Below is a small trained network, with its code and all its weights. Each question gives an input and a class and asks what happens when units are switched off, that is, made to give their printed mean instead of their output.

import numpy as np


def w(rows, s, z=0):
    codes = np.array(rows[::2]) - 128.0
    scale = np.full(codes.shape[1], s)
    scale[-1] = z or s
    return codes * scale


def f(y):
    return y / 2 * (1 + np.tanh(0.7978845608 * (y + 0.044715 * y**3)))


def log_softmax(a):
    a = a - a.max(-1, keepdims=True)
    return a - np.log(np.exp(a).sum(-1, keepdims=True))


def net(x, mask):
    res = np.array(x, float).reshape(1, 4) / 4 @ E
    y = f(res @ A[0][:, :-1].T + A[0][:, -1])
    res = res + np.where(mask, y, B[0][:, -1]) @ B[0][:, :-1]
    return log_softmax(res[-1] @ U[:, :-1].T + U[:, -1])


A, B = {}, {}
E = w([
[176,200,192,200,138,184,122,41],'x0',
[60,131,111,141,170,92,123,68],'x1',
[141,171,152,217,177,129,246,180],'x2',
[45,77,113,176,75,204,88,153],'x3',
],0.014)
A[0] = w([
[99,88,100,100,67,188,94,186,126],'n1',
[165,119,248,107,133,179,77,24,255],'n2',
[135,98,106,89,81,138,86,110,208],'n3',
[125,87,137,129,117,124,109,128,141],'n4',
[108,154,110,129,193,36,177,165,231],'n5',
[118,53,145,94,139,111,72,96,196],'n6',
[153,132,178,142,111,164,78,31,141],'n7',
[81,156,118,157,33,113,126,146,158],'n8',
[91,50,100,70,115,101,102,113,92],'n9',
[115,95,154,110,151,100,57,89,18],'n10',
],0.014,0.0066)
B[0] = w([
[140,62,107,110,65,204,127,209,216],'n1',
[193,251,114,82,129,171,77,66,253],'n2',
[151,54,100,92,67,114,115,172,209],'n3',
[94,152,37,86,124,66,85,149,152],'n4',
[99,151,207,118,174,90,131,172,229],'n5',
[111,156,35,54,174,102,59,95,210],'n6',
[170,177,56,136,152,189,55,82,216],'n7',
[75,107,139,158,156,156,157,150,168],'n8',
[77,60,161,54,202,110,141,145,216],'n9',
[155,112,95,159,152,118,110,93,174],'n10',
],0.013,0.022)
U = w([
[230,62,175,125,81,174,169,115,63],'0',
[186,129,82,73,127,103,50,63,2],'1',
[83,58,79,89,43,172,84,199,237],'2',
[211,197,193,151,185,63,230,169,174],'3',
[154,212,148,179,168,198,137,49,69],'4',
[56,152,136,247,145,181,206,128,166],'5',
[53,104,131,74,180,47,90,95,67],'6',
],0.015,0.0096)

Each question gives the input, the list of numbers given to net, and the class t.
The units are the neurons (one row each of A and B). Each row of codes is followed by its name. A weight is (code - 128) times the scale printed after its matrix; where a second scale follows, it is the last column's (A, B and U).
mask holds one flag per neuron, in row order. A switched-off neuron (its flag False) gives its mean, the last column of its row in B, instead of its output. The means were averaged over made-up inputs and are rounded, as every weight is.
A unit's drop is (log p(t) with every unit on - log p(t) with that unit switched off) / (log p(t) with every unit on - log p(t) with every unit switched off).
The circuit of an input: a set's keep is (log p(t) with only the set's units on - log p(t) with every unit switched off) / (log p(t) with every unit on - log p(t) with every unit switched off). Starting from all 10 units, units are removed one at a time, each time the one whose removal leaves the highest keep (on an exact tie, the one counted first), for as long as the keep stays at least 0.8.
units of the circuit, in order: the units of the circuit, biggest drop first
most important unit: the unit with the biggest drop
k most important neurons: the k neurons with the biggest drops, biggest first
drop of u: that unit's drop, to one decimal
input [-8,-8,7,0], class 3: most important unit => n5
input [-3,-2,-1,-5], class 6: units of the circuit, in order => n2; n1
input [1,-3,-1,-3], class 4: units of the circuit, in order => n6; n3; n9
input [0,-4,-1,-1], class 2: 3 most important neurons => n2; n7; n6
input [-1,-3,-8,0], class 2: 3 most important neurons => n1; n3; n9
input [1,-2,3,2], class 5: 2 most important neurons => n2; n3
input [1,-4,-8,4], class 2: 2 most important neurons => n1; n3
input [-8,-1,-5,-5], class 6: 2 most important neurons => n9; n6
input [-4,4,-7,-3], class 6: drop of n9 => 0.9
input [-4,0,-7,-6], class 6: drop of n9 => 0.6
input [-5,2,1,-4], class 6: drop of n2 => 0.3
input [2,-7,6,6], class 5: 2 most important neurons => n3; n6
input [2,-7,7,5], class 5: 2 most important neurons => n3; n2
input [5,-5,7,7], class 5: most important unit => n2
